Below are the code and all the weights of a small trained network. Each question names an input and a class and asks about switching units off, where a switched-off unit gives its printed mean instead of its output.

import numpy as np


def w(rows, s, z=0):
    codes = np.array(rows[::2]) - 128.0
    scale = np.full(codes.shape[1], s)
    scale[-1] = z or s
    return codes * scale


def f(y):
    return np.maximum(y, 0)


def log_softmax(a):
    a = a - a.max(-1, keepdims=True)
    return a - np.log(np.exp(a).sum(-1, keepdims=True))


def net(x, mask):
    res = np.array(x, float).reshape(1, 7) / 4 @ E
    y = f(res @ A[0][:, :-1].T + A[0][:, -1])
    res = res + np.where(mask, y, B[0][:, -1]) @ B[0][:, :-1]
    return log_softmax(res[-1] @ U[:, :-1].T + U[:, -1])


A, B = {}, {}
E = w([
[108,201,109,98,93,177,115],'x0',
[123,172,182,156,198,169,137],'x1',
[147,134,113,127,157,154,39],'x2',
[21,179,129,136,158,76,82],'x3',
[77,79,211,67,165,153,3],'x4',
[43,54,78,89,122,206,97],'x5',
[106,140,123,64,132,142,130],'x6',
],0.007)
A[0] = w([
[43,135,152,148,135,16,44,130],'neuron 1',
[53,205,121,102,232,199,65,203],'neuron 2',
[149,87,108,108,85,113,48,121],'neuron 3',
[165,176,105,160,33,110,35,112],'neuron 4',
[90,83,142,67,147,136,114,157],'neuron 5',
[107,126,98,215,121,62,189,252],'neuron 6',
[198,217,92,93,6,244,144,233],'neuron 7',
[149,65,205,98,162,237,130,183],'neuron 8',
[145,254,71,106,194,157,201,215],'neuron 9',
[59,118,192,90,142,161,65,169],'neuron 10',
[31,123,113,170,102,132,225,208],'neuron 11',
[142,184,95,135,107,105,101,117],'neuron 12',
[232,124,249,214,152,109,127,106],'neuron 13',
],0.0081,0.0033)
B[0] = w([
[42,138,57,217,102,72,103,211],'neuron 1',
[23,79,122,152,84,146,4,247],'neuron 2',
[109,146,155,153,182,169,78,177],'neuron 3',
[123,110,151,15,143,177,78,177],'neuron 4',
[96,183,205,123,146,158,60,190],'neuron 5',
[224,184,53,11,122,154,172,239],'neuron 6',
[56,198,67,124,13,255,170,253],'neuron 7',
[219,105,154,60,190,164,143,221],'neuron 8',
[152,120,33,110,85,61,147,235],'neuron 9',
[47,85,182,176,177,158,31,228],'neuron 10',
[135,186,40,113,50,143,55,210],'neuron 11',
[151,57,96,59,96,107,129,162],'neuron 12',
[237,97,163,137,211,9,155,235],'neuron 13',
],0.0087,0.0073)
U = w([
[127,127,153,129,132,176,174,9],'0',
[184,119,153,135,192,81,173,158],'1',
[105,163,50,153,66,111,161,228],'2',
[56,108,159,199,154,108,92,1],'3',
[74,88,168,112,158,254,79,198],'4',
],0.009,0.0019)

Each question gives the input, the list of numbers given to net, and the class t.
The units are the neurons (one row each of A and B). Each row of codes is followed by its name. A weight is (code - 128) times the scale printed after its matrix; where a second scale follows, it is the last column's (A, B and U).
mask holds one flag per neuron, in row order. A switched-off neuron (its flag False) gives its mean, the last column of its row in B, instead of its output. The means were averaged over made-up inputs and are rounded, as every weight is.
A unit's drop is (log p(t) with every unit on - log p(t) with that unit switched off) / (log p(t) with every unit on - log p(t) with every unit switched off).
The circuit of an input: a set's keep is (log p(t) with only the set's units on - log p(t) with every unit switched off) / (log p(t) with every unit on - log p(t) with every unit switched off). Starting from the 12 units with the biggest drops (on a tie, the unit counted first), units are removed one at a time, each time the one whose removal leaves the highest keep (on an exact tie, the one counted first), for as long as the keep stays at least 0.8.
circuit, biggest first: the units of the circuit, biggest drop first
k most important neurons: the k neurons with the biggest drops, biggest first
drop when u is switched off: that unit's drop, to one decimal
input [-7,-7,-3,-1,3,-3,0], class 1: circuit, biggest first -> neuron 7; neuron 2
input [3,-5,6,7,2,-1,7], class 3: 2 most important neurons -> neuron 1; neuron 7
input [-1,-3,5,4,0,-7,-5], class 1: circuit, biggest first -> neuron 7; neuron 13
input [8,7,-3,3,3,-4,-8], class 3: most important neuron -> neuron 2
input [-4,-8,-8,-4,8,-5,2], class 1: circuit, biggest first -> neuron 2; neuron 7
input [6,-6,8,-1,-4,2,-8], class 4: 2 most important neurons -> neuron 4; neuron 1
input [8,8,8,0,-2,-4,-5], class 2: 3 most important neurons -> neuron 9; neuron 10; neuron 7
input [-5,3,1,6,-7,-8,1], class 1: 3 most important neurons -> neuron 13; neuron 7; neuron 2
input [-1,4,1,7,7,1,0], class 3: 4 most important neurons -> neuron 1; neuron 7; neuron 6; neuron 4
input [-7,6,4,5,6,2,-2], class 3: 4 most important neurons -> neuron 1; neuron 7; neuron 6; neuron 4
input [8,-6,8,1,-2,-1,-8], class 4: drop when neuron 1 is switched off -> 0.2
input [-1,-1,-5,-7,2,-3,-2], class 1: drop when neuron 13 is switched off -> 0.2
input [-7,-8,6,-7,-5,-8,6], class 1: drop when neuron 2 is switched off -> 0.2
input [2,2,-5,7,7,3,3], class 3: circuit, biggest first -> neuron 1
